Below is a small trained network, with its code and all its weights. Each question gives an input and a class and asks what happens when units are switched off, that is, made to give their printed mean instead of their output.

import numpy as np


def w(rows, s, z=0):
    codes = np.array(rows[::2]) - 128.0
    scale = np.full(codes.shape[1], s)
    scale[-1] = z or s
    return codes * scale


def f(y):
    return y / 2 * (1 + np.tanh(0.7978845608 * (y + 0.044715 * y**3)))


def log_softmax(a):
    a = a - a.max(-1, keepdims=True)
    return a - np.log(np.exp(a).sum(-1, keepdims=True))


def net(x, mask):
    res = np.array(x, float).reshape(1, 8) / 4 @ E
    y = f(res @ A[0][:, :-1].T + A[0][:, -1])
    res = res + np.where(mask, y, B[0][:, -1]) @ B[0][:, :-1]
    return log_softmax(res[-1] @ U[:, :-1].T + U[:, -1])


A, B = {}, {}
E = w([
[145,144,117,126,93,128,80,113,138,106],'x0',
[59,162,111,112,71,150,141,143,176,135],'x1',
[75,119,23,98,124,102,97,143,137,144],'x2',
[181,122,142,132,175,105,132,147,75,75],'x3',
[142,86,166,104,121,98,118,255,91,61],'x4',
[172,79,202,112,126,135,76,193,157,118],'x5',
[139,209,160,35,108,103,123,94,185,105],'x6',
[170,154,126,123,194,37,239,105,83,101],'x7',
],0.0096)
A[0] = w([
[106,149,100,156,154,119,136,61,132,155,216],'N0',
[113,149,113,164,128,91,147,55,129,158,216],'N1',
[129,188,157,40,149,96,192,117,130,90,217],'N2',
[157,168,126,186,132,127,131,66,131,177,153],'N3',
[109,129,106,110,155,143,183,5,144,161,221],'N4',
[157,95,200,137,116,167,110,166,123,96,118],'N5',
[130,84,141,143,174,109,105,194,87,121,220],'N6',
[32,138,66,98,99,161,82,210,185,137,195],'N7',
[157,81,158,116,86,186,101,153,155,110,184],'N8',
[143,167,137,130,118,103,171,126,143,80,132],'N9',
[153,177,162,97,130,83,165,148,182,67,162],'N10',
[160,27,113,164,164,90,169,158,83,86,155],'N11',
[150,129,204,129,81,148,78,119,162,138,224],'N12',
[124,150,98,97,116,139,142,60,126,168,204],'N13',
[76,151,76,125,78,113,82,136,160,177,206],'N14',
[174,85,164,161,166,150,128,195,121,97,251],'N15',
[66,121,62,87,71,139,131,116,161,139,253],'N16',
[97,161,169,100,56,108,161,92,82,132,102],'N17',
],0.011,0.0025)
B[0] = w([
[159,130,152,114,193,174,163,1,157,180,194],'N0',
[142,152,155,123,180,144,173,60,180,156,194],'N1',
[141,208,226,104,55,76,122,171,108,133,221],'N2',
[164,148,98,120,200,165,145,72,148,160,186],'N3',
[93,168,182,172,127,186,163,44,194,205,229],'N4',
[175,112,136,190,155,133,110,223,118,152,203],'N5',
[170,54,119,164,176,74,159,108,90,104,213],'N6',
[42,79,56,70,81,139,147,162,115,71,249],'N7',
[181,128,57,199,167,197,102,221,172,107,199],'N8',
[122,151,152,95,126,90,104,151,98,136,170],'N9',
[139,182,131,96,101,47,90,152,146,121,204],'N10',
[166,86,136,166,213,50,173,40,40,97,234],'N11',
[157,200,88,178,131,179,84,179,197,96,204],'N12',
[95,149,146,97,89,168,153,50,197,203,192],'N13',
[81,70,75,59,82,142,157,125,176,121,218],'N14',
[211,71,100,189,163,129,151,152,97,93,229],'N15',
[62,125,110,25,79,135,124,90,145,108,224],'N16',
[85,158,138,120,153,118,118,125,152,132,158],'N17',
],0.0084,0.013)
U = w([
[59,77,77,58,97,136,131,139,115,56,72],'0',
[111,154,161,117,151,163,165,60,151,224,127],'1',
[147,68,137,153,180,56,190,116,7,82,251],'2',
[128,218,203,89,75,56,104,139,102,103,91],'3',
[154,118,127,182,144,168,74,188,127,87,48],'4',
],0.011,0.0012)

Each question gives the input, the list of numbers given to net, and the class t.
The units are the neurons (one row each of A and B). Each row of codes is followed by its name. A weight is (code - 128) times the scale printed after its matrix; where a second scale follows, it is the last column's (A, B and U).
mask holds one flag per neuron, in row order. A switched-off neuron (its flag False) gives its mean, the last column of its row in B, instead of its output. The means were averaged over made-up inputs and are rounded, as every weight is.
A unit's drop is (log p(t) with every unit on - log p(t) with that unit switched off) / (log p(t) with every unit on - log p(t) with every unit switched off).
The circuit of an input: a set's keep is (log p(t) with only the set's units on - log p(t) with every unit switched off) / (log p(t) with every unit on - log p(t) with every unit switched off). Starting from the 12 units with the biggest drops (on a tie, the unit counted first), units are removed one at a time, each time the one whose removal leaves the highest keep (on an exact tie, the one counted first), for as long as the keep stays at least 0.8.
units of the circuit, in order: the units of the circuit, biggest drop first
most important unit: the unit with the biggest drop
top k neurons: the k neurons with the biggest drops, biggest first
drop of u: that unit's drop, to one decimal
input [1,7,-5,2,-1,8,0,7], class 3: units of the circuit, in order => [N2]
input [-3,0,-4,-5,7,8,6,3], class 4: top 3 neurons => [N8; N5; N15]
input [-5,6,-5,7,-4,-1,5,3], class 3: top 2 neurons => [N2; N10]
input [5,-1,5,-8,-4,7,6,2], class 0: top 3 neurons => [N7; N14; N16]
input [4,-5,2,1,-1,-6,-8,-7], class 0: units of the circuit, in order => [N4; N14]
input [-5,-7,1,2,3,-6,3,-8], class 0: units of the circuit, in order => [N11; N4]
input [8,2,-4,-5,6,4,8,-6], class 4: top 2 neurons => [N12; N8]
input [-3,-5,-6,-1,-1,2,-6,-6], class 4: top 2 neurons => [N8; N12]
input [-8,0,1,-3,-2,8,8,-6], class 0: top 2 neurons => [N7; N14]
input [-5,2,-3,-5,8,3,3,2], class 4: drop of N8 => 0.3
input [8,4,-6,-2,-2,3,2,4], class 3: drop of N2 => 0.0
input [5,3,-3,-3,1,-3,0,-1], class 0: drop of N4 => 0.1
input [-3,6,-7,6,7,-8,2,8], class 3: drop of N2 => 1.0
input [4,-6,-1,-6,-3,6,5,-7], class 4: most important unit => N12
